Below is a small trained network, with its code and all its weights. Each question gives an input and a target symbol and asks what happens when units are switched off, that is, made to give their printed mean instead of their output.

import numpy as np


def w(rows, s, z=0):
    codes = np.array(rows[::2]) - 128.0
    scale = np.full(codes.shape[1], s)
    scale[-1] = z or s
    return codes * scale


def norm(h):
    return h / np.sqrt((h * h).mean(-1, keepdims=True) + 1e-5)


def f(y):
    return np.maximum(y, 0)


def softmax(a):
    e = np.exp(a - a.max(-1, keepdims=True))
    return e / e.sum(-1, keepdims=True)


def log_softmax(a):
    a = a - a.max(-1, keepdims=True)
    return a - np.log(np.exp(a).sum(-1, keepdims=True))


def net(x, mask):
    ids = ['ΠΣΦΩαγδεημξτψ'.index(c) for c in x.split()]
    T = len(ids)
    res = E[ids] + P[:T]
    u = 0
    for l in range(2):
        r = norm(res)
        for j in range(2):
            rows = slice(2 * j, 2 * j + 2)
            q, k, v = (r @ M[l][rows].T for M in (Q, K, V))
            z = softmax(np.where(np.tri(T) > 0, q @ k.T / 2**0.5, -1e9)) @ v
            o = O[l][rows]
            res = res + np.where(mask[u + j], z, o[:, -1]) @ o[:, :-1]
        u += 2
        y = f(norm(res) @ A[l][:, :-1].T + A[l][:, -1])
        res = res + np.where(mask[u : u + 4], y, B[l][:, -1]) @ B[l][:, :-1]
        u += 4
    return log_softmax(norm(res)[-1] @ U[:, :-1].T + U[:, -1])


Q, K, V, O, A, B = {}, {}, {}, {}, {}, {}
E = w([
[119,98,160,119,110,141,61],'Π',
[106,60,215,105,108,165,77],'Σ',
[149,100,180,113,120,172,83],'Φ',
[128,79,189,114,131,171,107],'Ω',
[153,115,198,128,117,220,113],'α',
[145,100,195,110,121,181,110],'γ',
[139,120,190,140,98,193,73],'δ',
[125,98,203,137,100,172,104],'ε',
[177,112,92,220,197,93,91],'η',
[143,107,166,132,104,184,88],'μ',
[72,252,125,136,176,138,91],'ξ',
[103,62,59,191,49,107,144],'τ',
[173,205,70,48,99,93,137],'ψ',
],0.0047)
P = w([
[215,241,213,186,20,209,3],'0',
[114,56,137,51,139,232,78],'1',
[182,208,213,209,48,123,77],'2',
[106,72,113,59,142,215,92],'3',
[149,164,196,177,86,75,109],'4',
[103,84,93,68,143,205,99],'5',
[148,135,181,150,118,67,150],'6',
[98,100,74,81,145,195,109],'7',
[126,133,161,128,134,53,172],'8',
[95,113,60,94,141,189,113],'9',
[103,121,222,198,83,16,197],'10',
],0.0051)
Q[0] = w([
[92,1,110,41,180,252,54],'0.h0',
[48,53,49,36,158,254,79],'0.h0',
[221,158,200,195,122,20,229],'0.h1',
[188,245,187,214,118,24,246],'0.h1',
],0.0058)
K[0] = w([
[142,180,2,183,166,68,218],'0.h0',
[45,169,10,139,177,83,183],'0.h0',
[144,85,224,136,88,157,87],'0.h1',
[164,95,234,71,102,180,51],'0.h1',
],0.0058)
V[0] = w([
[181,123,2,134,168,81,184],'0.h0',
[137,107,134,213,224,145,106],'0.h0',
[42,112,58,196,137,102,191],'0.h1',
[37,230,171,98,195,139,132],'0.h1',
],0.0044)
O[0] = w([
[211,119,122,65,130,164,54,2],'0.h0',
[131,67,193,253,195,203,29,130],'0.h0',
[84,9,195,122,136,114,219,21],'0.h1',
[96,221,199,41,222,156,130,111],'0.h1',
],0.0039,0.0057)
A[0] = w([
[143,65,100,20,70,94,141,182],'0.n0',
[135,253,89,115,168,5,171,220],'0.n1',
[205,248,174,225,69,65,85,251],'0.n2',
[155,105,83,179,42,110,208,43],'0.n3',
],0.0042,0.002)
B[0] = w([
[118,212,26,100,99,201,181,148],'0.n0',
[140,82,255,227,73,168,98,180],'0.n1',
[105,191,164,218,33,125,121,253],'0.n2',
[117,188,243,152,118,198,73,143],'0.n3',
],0.0046,0.0078)
Q[1] = w([
[81,114,239,218,154,63,65],'1.h0',
[173,220,51,132,69,194,170],'1.h0',
[240,44,150,128,198,94,35],'1.h1',
[174,175,142,158,104,2,227],'1.h1',
],0.0053)
K[1] = w([
[99,141,190,212,157,98,23],'1.h0',
[107,54,31,60,110,132,196],'1.h0',
[237,106,83,139,254,126,88],'1.h1',
[104,147,151,27,56,189,123],'1.h1',
],0.0055)
V[1] = w([
[191,185,172,92,113,34,188],'1.h0',
[171,71,125,72,136,63,202],'1.h0',
[172,156,164,169,178,112,80],'1.h1',
[124,66,92,254,166,9,196],'1.h1',
],0.0037)
O[1] = w([
[137,131,58,156,167,221,68,73],'1.h0',
[31,129,73,116,71,213,107,3],'1.h0',
[254,73,23,147,101,96,139,158],'1.h1',
[185,107,205,99,140,234,16,70],'1.h1',
],0.0032,0.0056)
A[1] = w([
[179,72,140,156,79,170,158,132],'1.n0',
[96,37,73,147,45,184,221,4],'1.n1',
[98,114,139,57,253,164,154,38],'1.n2',
[112,21,136,107,218,86,207,8],'1.n3',
],0.0043,0.0041)
B[1] = w([
[133,136,57,158,191,107,175,255],'1.n0',
[11,41,106,206,99,189,237,180],'1.n1',
[18,252,169,116,217,140,130,167],'1.n2',
[100,122,17,186,178,51,71,132],'1.n3',
],0.0041,0.002)
U = w([
[191,253,195,233,18,167,47,180],'Π',
[75,116,245,233,89,31,196,112],'Σ',
[41,31,237,45,68,140,41,77],'Φ',
[41,131,60,165,234,39,89,85],'Ω',
[232,172,153,146,200,203,216,33],'α',
[181,224,32,11,39,233,89,180],'γ',
[39,233,215,75,239,230,73,149],'δ',
[100,107,87,55,71,16,34,90],'ε',
[240,133,189,57,161,66,212,97],'η',
[235,126,41,142,134,22,193,3],'μ',
[239,26,112,192,203,228,5,193],'ξ',
[32,38,38,183,49,233,227,57],'τ',
[236,106,166,44,91,44,63,69],'ψ',
],0.0064,0.0037)

Each question gives the input, a string of symbols that net reads in full, and the target symbol t.
The units are the heads (2 rows each of Q, K, V and O) and the neurons (one row each of A and B). Each row of codes is followed by its name. A weight is (code - 128) times the scale printed after its matrix; where a second scale follows, it is the last column's (O, A, B and U).
mask holds one flag per unit, layer by layer, with each layer's heads first. A switched-off unit (its flag False) gives its mean, the last column of its rows in O or B, instead of its output. The means were averaged over made-up inputs and are rounded, as every weight is.
A unit's drop is (log p(t) with every unit on - log p(t) with that unit switched off) / (log p(t) with every unit on - log p(t) with every unit switched off).
The circuit of an input: a set's keep is (log p(t) with only the set's units on - log p(t) with every unit switched off) / (log p(t) with every unit on - log p(t) with every unit switched off). Starting from all 12 units, units are removed one at a time, each time the one whose removal leaves the highest keep (on an exact tie, the one counted first), for as long as the keep stays at least 0.8.
circuit, biggest first: the units of the circuit, biggest drop first
unit that matters most: the unit with the biggest drop
top k neurons: the k neurons with the biggest drops, biggest first
top k neurons in layer l: the k neurons of layer l with the biggest drops, biggest first
heads that matter: for each layer, one digit per head in row order, 1 if its drop is at least 0.15 and else 0, layers parted by /
input μ Σ δ ε ξ Π ε Ω, target δ: unit that matters most -> 0.h1
input τ ξ Ω Π γ Ω, target δ: circuit, biggest first -> (0.n2; 0.h1)
input α Π Π Σ, target Φ: circuit, biggest first -> (0.n2; 0.n1; 1.h0)
input Σ ε Φ η α δ Σ ξ Σ η, target ξ: heads that matter -> 10 / 00
input ψ γ γ ψ Ω ξ ε γ, target δ: heads that matter -> 01 / 00
input ξ Σ γ Π, target δ: circuit, biggest first -> (0.h1; 0.n2)
input α Σ Φ Φ, target ψ: top 3 neurons in layer 0 -> (0.n2; 0.n1; 0.n0)
input Σ Σ ε ε, target Σ: top 2 neurons -> (0.n2; 0.n0)
input Φ ξ δ Ω Σ ε, target δ: circuit, biggest first -> (0.h1; 0.n2)
input τ ψ Φ γ ε Ω η ε, target ξ: circuit, biggest first -> (0.h0; 0.n2)
input Ω η τ Ω δ η Ω μ, target ξ: circuit, biggest first -> (0.h0; 0.n2)
input Π ε ψ α Φ δ, target γ: heads that matter -> 10 / 00
input η η Φ τ ψ Π Φ ε Σ τ, target τ: heads that matter -> 01 / 00
input η ξ ψ ψ, target γ: heads that matter -> 00 / 00
input μ ε η ε Φ Ω Σ τ α μ, target τ: heads that matter -> 01 / 00
input τ α Π α γ Π α ξ γ Π, target δ: circuit, biggest first -> (0.h1)
input η ε ε Π Π δ, target ξ: circuit, biggest first -> (0.n2; 0.h0)
input ξ ξ Σ Σ ξ Ω ψ α, target γ: heads that matter -> 10 / 00
input Φ δ Π ψ μ δ ε γ γ ε, target γ: circuit, biggest first -> (0.h0; 0.n2)
input Σ δ Π γ δ δ γ μ, target μ: heads that matter -> 00 / 10
input Σ ε ε Ω, target Ω: top neuron in layer 1 -> (1.n3)
